Below is a small trained network, with its code and all its weights. Each question gives an input and a class and asks what happens when units are switched off, that is, made to give their printed mean instead of their output.

import numpy as np


def w(rows, s, z=0):
    codes = np.array(rows[::2]) - 128.0
    scale = np.full(codes.shape[1], s)
    scale[-1] = z or s
    return codes * scale


def f(y):
    return np.maximum(y, 0)


def log_softmax(a):
    a = a - a.max(-1, keepdims=True)
    return a - np.log(np.exp(a).sum(-1, keepdims=True))


def net(x, mask):
    res = np.array(x, float).reshape(1, 5) / 4 @ E
    y = f(res @ A[0][:, :-1].T + A[0][:, -1])
    res = res + np.where(mask, y, B[0][:, -1]) @ B[0][:, :-1]
    return log_softmax(res[-1] @ U[:, :-1].T + U[:, -1])


A, B = {}, {}
E = w([
[187,198,138,157,65,209,92],'x0',
[124,202,133,75,136,101,156],'x1',
[131,122,165,155,119,120,154],'x2',
[129,123,142,115,121,136,118],'x3',
[187,76,69,60,1,80,183],'x4',
],0.0067)
A[0] = w([
[114,137,53,57,168,129,74,117],'N0',
[70,152,189,212,189,186,49,131],'N1',
[221,35,101,77,47,132,178,86],'N2',
[200,120,177,176,95,186,124,230],'N3',
[125,234,194,3,164,53,210,170],'N4',
[82,159,186,215,239,206,83,54],'N5',
[240,218,117,165,99,206,83,118],'N6',
[165,63,79,54,14,89,159,54],'N7',
[48,59,113,67,162,30,203,83],'N8',
[215,4,176,230,128,179,145,202],'N9',
[95,38,108,76,179,7,152,173],'N10',
[223,242,126,166,59,212,109,89],'N11',
[63,192,184,128,205,171,111,5],'N12',
],0.0057,0.0031)
B[0] = w([
[61,153,122,183,172,207,179,158],'N0',
[187,200,75,61,87,29,135,255],'N1',
[153,206,70,97,107,26,62,229],'N2',
[44,117,70,115,194,183,80,222],'N3',
[83,87,2,139,212,215,118,221],'N4',
[216,215,92,52,50,49,43,251],'N5',
[45,97,153,229,195,180,59,223],'N6',
[203,235,79,157,113,44,50,234],'N7',
[140,144,113,227,142,132,4,200],'N8',
[36,147,31,70,177,157,140,217],'N9',
[58,88,187,211,185,216,50,224],'N10',
[49,98,161,226,233,154,29,225],'N11',
[181,197,95,106,85,43,62,190],'N12',
],0.0056,0.0051)
U = w([
[223,243,118,85,56,17,121,61],'0',
[55,107,192,221,198,161,100,100],'1',
[93,163,113,112,145,151,161,253],'2',
[90,131,79,100,166,166,154,155],'3',
[124,149,136,121,112,140,149,238],'4',
[160,79,253,57,63,187,228,14],'5',
],0.0057,0.0035)

Each question gives the input, the list of numbers given to net, and the class t.
The units are the neurons (one row each of A and B). Each row of codes is followed by its name. A weight is (code - 128) times the scale printed after its matrix; where a second scale follows, it is the last column's (A, B and U).
mask holds one flag per neuron, in row order. A switched-off neuron (its flag False) gives its mean, the last column of its row in B, instead of its output. The means were averaged over made-up inputs and are rounded, as every weight is.
A unit's drop is (log p(t) with every unit on - log p(t) with that unit switched off) / (log p(t) with every unit on - log p(t) with every unit switched off).
The circuit of an input: a set's keep is (log p(t) with only the set's units on - log p(t) with every unit switched off) / (log p(t) with every unit on - log p(t) with every unit switched off). Starting from the 12 units with the biggest drops (on a tie, the unit counted first), units are removed one at a time, each time the one whose removal leaves the highest keep (on an exact tie, the one counted first), for as long as the keep stays at least 0.8.
circuit, biggest first: the units of the circuit, biggest drop first
most important unit: the unit with the biggest drop
k most important neurons: the k neurons with the biggest drops, biggest first
drop when u is switched off: that unit's drop, to one decimal
input [5,-2,-3,0,-5], class 0: circuit, biggest first	[N5]
input [-8,5,-2,7,5], class 1: circuit, biggest first	[N10 N8]
input [-4,-1,2,-4,-7], class 0: circuit, biggest first	[N5 N1]
input [5,-1,-2,7,-8], class 0: 3 most important neurons	[N5 N1 N12]
input [8,8,-7,6,5], class 1: circuit, biggest first	[N11 N6]
input [0,7,2,2,-8], class 0: circuit, biggest first	[N5 N12]
input [-8,-1,0,-2,3], class 1: 2 most important neurons	[N10 N8]
input [-6,1,1,0,1], class 1: drop when N6 is switched off	-0.1
input [7,-3,-4,-8,-8], class 0: drop when N12 is switched off	0.2
input [-8,-6,-5,4,-8], class 0: drop when N11 is switched off	0.1
input [8,-1,-5,7,-2], class 1: circuit, biggest first	[N11 N6]
input [-8,6,-1,4,1], class 1: circuit, biggest first	[N10 N8]
input [8,-2,-7,-6,-1], class 1: circuit, biggest first	[N11 N6]
input [8,-8,-1,4,7], class 1: most important unit	N11
input [-8,8,1,1,3], class 1: circuit, biggest first	[N10 N8]
input [6,-3,0,-5,3], class 1: circuit, biggest first	[N11 N6]
